Below are the code and all the weights of a small trained network. Each question names an input and a target symbol and asks about switching units off, where a switched-off unit gives its printed mean instead of its output.

import numpy as np


def w(rows, s, z=0):
    codes = np.array(rows[::2]) - 128.0
    scale = np.full(codes.shape[1], s)
    scale[-1] = z or s
    return codes * scale


def f(y):
    return np.maximum(y, 0)


def softmax(a):
    e = np.exp(a - a.max(-1, keepdims=True))
    return e / e.sum(-1, keepdims=True)


def log_softmax(a):
    a = a - a.max(-1, keepdims=True)
    return a - np.log(np.exp(a).sum(-1, keepdims=True))


def net(x, mask):
    ids = ['βγδεηλμπω'.index(c) for c in x.split()]
    T = len(ids)
    res = E[ids] + P[:T]
    u = 0
    for l in range(2):
        r = res
        for j in range(2):
            rows = slice(2 * j, 2 * j + 2)
            q, k, v = (r @ M[l][rows].T for M in (Q, K, V))
            z = softmax(np.where(np.tri(T) > 0, q @ k.T / 2**0.5, -1e9)) @ v
            o = O[l][rows]
            res = res + np.where(mask[u + j], z, o[:, -1]) @ o[:, :-1]
        u += 2
        y = f(res @ A[l][:, :-1].T + A[l][:, -1])
        res = res + np.where(mask[u : u + 16], y, B[l][:, -1]) @ B[l][:, :-1]
        u += 16
    return log_softmax(res[-1] @ U[:, :-1].T + U[:, -1])


Q, K, V, O, A, B = {}, {}, {}, {}, {}, {}
E = w([
[138,121,4],'β',
[112,129,124],'γ',
[206,99,160],'δ',
[92,9,168],'ε',
[159,214,133],'η',
[49,81,101],'λ',
[166,125,183],'μ',
[152,150,206],'π',
[155,81,71],'ω',
],0.018)
P = w([
[105,254,217],'0',
[96,239,218],'1',
[96,221,208],'2',
[92,211,200],'3',
[92,201,189],'4',
[91,189,180],'5',
[91,175,163],'6',
[92,163,148],'7',
[88,152,134],'8',
[89,149,130],'9',
[85,154,134],'10',
],0.0079)
Q[0] = w([
[215,88,227],'0.h0',
[222,117,226],'0.h0',
[194,194,2],'0.h1',
[236,79,176],'0.h1',
],0.0091)
K[0] = w([
[81,85,93],'0.h0',
[129,3,33],'0.h0',
[220,136,180],'0.h1',
[131,80,77],'0.h1',
],0.018)
V[0] = w([
[185,109,122],'0.h0',
[61,189,94],'0.h0',
[110,71,107],'0.h1',
[125,3,61],'0.h1',
],0.012)
O[0] = w([
[196,170,1,94],'0.h0',
[176,119,192,151],'0.h0',
[70,137,216,92],'0.h1',
[180,75,95,12],'0.h1',
],0.0042,0.011)
A[0] = w([
[109,125,165,4],'0.n0',
[166,110,211,156],'0.n1',
[97,62,150,81],'0.n2',
[208,220,123,135],'0.n3',
[192,103,133,63],'0.n4',
[122,70,154,81],'0.n5',
[126,90,135,60],'0.n6',
[89,181,150,97],'0.n7',
[78,170,111,147],'0.n8',
[119,116,252,145],'0.n9',
[86,67,82,140],'0.n10',
[98,76,133,130],'0.n11',
[196,81,146,88],'0.n12',
[211,76,128,86],'0.n13',
[55,144,112,102],'0.n14',
[168,169,66,126],'0.n15',
],0.015,0.014)
B[0] = w([
[74,191,155,128],'0.n0',
[74,100,99,207],'0.n1',
[168,184,80,143],'0.n2',
[185,116,119,185],'0.n3',
[238,116,5,129],'0.n4',
[161,116,110,136],'0.n5',
[73,235,103,129],'0.n6',
[152,140,151,172],'0.n7',
[136,143,170,176],'0.n8',
[123,99,112,253],'0.n9',
[143,113,170,154],'0.n10',
[158,113,145,148],'0.n11',
[95,137,193,131],'0.n12',
[62,137,158,130],'0.n13',
[108,41,101,151],'0.n14',
[154,61,94,141],'0.n15',
],0.013,0.018)
Q[1] = w([
[135,166,251],'1.h0',
[156,79,191],'1.h0',
[161,108,169],'1.h1',
[41,74,101],'1.h1',
],0.015)
K[1] = w([
[38,245,156],'1.h0',
[39,63,11],'1.h0',
[122,71,176],'1.h1',
[42,192,20],'1.h1',
],0.011)
V[1] = w([
[162,147,130],'1.h0',
[158,80,195],'1.h0',
[111,122,8],'1.h1',
[158,102,168],'1.h1',
],0.012)
O[1] = w([
[69,55,189,61],'1.h0',
[33,208,114,254],'1.h0',
[167,67,216,50],'1.h1',
[1,104,45,194],'1.h1',
],0.0057,0.0086)
A[1] = w([
[90,86,129,148],'1.n0',
[152,178,175,1],'1.n1',
[69,108,119,164],'1.n2',
[168,171,216,65],'1.n3',
[94,141,194,128],'1.n4',
[168,95,185,187],'1.n5',
[185,254,150,75],'1.n6',
[144,61,84,151],'1.n7',
[90,93,129,48],'1.n8',
[65,73,91,140],'1.n9',
[106,171,43,110],'1.n10',
[132,199,173,191],'1.n11',
[80,120,160,72],'1.n12',
[32,149,198,121],'1.n13',
[85,134,155,103],'1.n14',
[78,170,170,62],'1.n15',
],0.013,0.01)
B[1] = w([
[144,97,206,211],'1.n0',
[202,232,181,129],'1.n1',
[220,186,167,236],'1.n2',
[161,239,197,131],'1.n3',
[108,122,62,159],'1.n4',
[174,161,134,143],'1.n5',
[26,111,197,163],'1.n6',
[89,127,82,186],'1.n7',
[131,26,58,155],'1.n8',
[110,167,179,253],'1.n9',
[202,53,131,170],'1.n10',
[161,141,57,166],'1.n11',
[79,57,9,158],'1.n12',
[99,152,74,224],'1.n13',
[85,121,97,162],'1.n14',
[53,63,156,142],'1.n15',
],0.012,0.014)
U = w([
[150,58,77,70],'β',
[109,207,60,67],'γ',
[118,137,143,2],'δ',
[138,72,226,126],'ε',
[113,254,246,141],'η',
[35,46,119,1],'λ',
[89,182,174,112],'μ',
[112,153,164,216],'π',
[195,180,139,242],'ω',
],0.012,0.0046)

Each question gives the input, a string of symbols that net reads in full, and the target symbol t.
The units are the heads (2 rows each of Q, K, V and O) and the neurons (one row each of A and B). Each row of codes is followed by its name. A weight is (code - 128) times the scale printed after its matrix; where a second scale follows, it is the last column's (O, A, B and U).
mask holds one flag per unit, layer by layer, with each layer's heads first. A switched-off unit (its flag False) gives its mean, the last column of its rows in O or B, instead of its output. The means were averaged over made-up inputs and are rounded, as every weight is.
A unit's drop is (log p(t) with every unit on - log p(t) with that unit switched off) / (log p(t) with every unit on - log p(t) with every unit switched off).
The circuit of an input: a set's keep is (log p(t) with only the set's units on - log p(t) with every unit switched off) / (log p(t) with every unit on - log p(t) with every unit switched off). Starting from the 12 units with the biggest drops (on a tie, the unit counted first), units are removed one at a time, each time the one whose removal leaves the highest keep (on an exact tie, the one counted first), for as long as the keep stays at least 0.8.
circuit, biggest first: the units of the circuit, biggest drop first
unit that matters most: the unit with the biggest drop
top k neurons: the k neurons with the biggest drops, biggest first
k most important neurons of layer l: the k neurons of layer l with the biggest drops, biggest first
which heads matter: for each layer, one digit per head in row order, 1 if its drop is at least 0.15 and else 0, layers parted by /
input π π δ, target β: circuit, biggest first -> [0.h0, 1.n10, 1.h1]
input η π π μ δ π π, target γ: unit that matters most -> 1.n0
input π λ λ β π, target ε: circuit, biggest first -> [0.n1, 0.h1, 1.h1]
input π ω ω π δ, target η: top 2 neurons -> [0.n1, 0.n12]
input π ε λ η ω β β η π, target ε: circuit, biggest first -> [1.h0, 1.n13]
input π β δ, target ε: which heads matter -> 10 / 11
input γ γ π π π ω π π μ, target η: 2 most important neurons of layer 0 -> [0.n2, 0.n3]
input π π η ω, target ω: top 2 neurons -> [0.n1, 1.n10]
input ω η ω λ π η μ, target λ: circuit, biggest first -> [0.n1, 0.h1]
input ω β π π μ, target ε: which heads matter -> 10 / 11
input η γ β π η ω λ λ η π δ, target λ: circuit, biggest first -> [0.n1, 0.n13, 0.h1]
input π π π β, target β: which heads matter -> 01 / 00
input π γ γ λ π π λ π π π η, target η: which heads matter -> 01 / 00
input λ ε π γ β, target β: circuit, biggest first -> [1.n10]
input η ω μ λ π λ λ δ, target λ: top 2 neurons -> [0.n1, 0.n12]
input λ π ω, target ω: 2 most important neurons of layer 0 -> [0.n1, 0.n7]
input δ π ε, target ε: 3 most important neurons of layer 0 -> [0.n2, 0.n3, 0.n8]
input ε γ δ γ, target γ: top 2 neurons -> [0.n9, 0.n1]
input π δ λ γ λ η π, target λ: top 3 neurons -> [0.n1, 1.n8, 1.n12]
input ω π π λ ω μ λ η, target η: top 3 neurons -> [1.n6, 0.n1, 0.n9]
input π π π μ, target ω: 4 most important neurons of layer 1 -> [1.n10, 1.n6, 1.n7, 1.n12]
input η ε π π δ ω ε ω δ δ, target η: top neuron -> [0.n4]
input μ π ε λ μ, target λ: 3 most important neurons of layer 0 -> [0.n1, 0.n2, 0.n11]
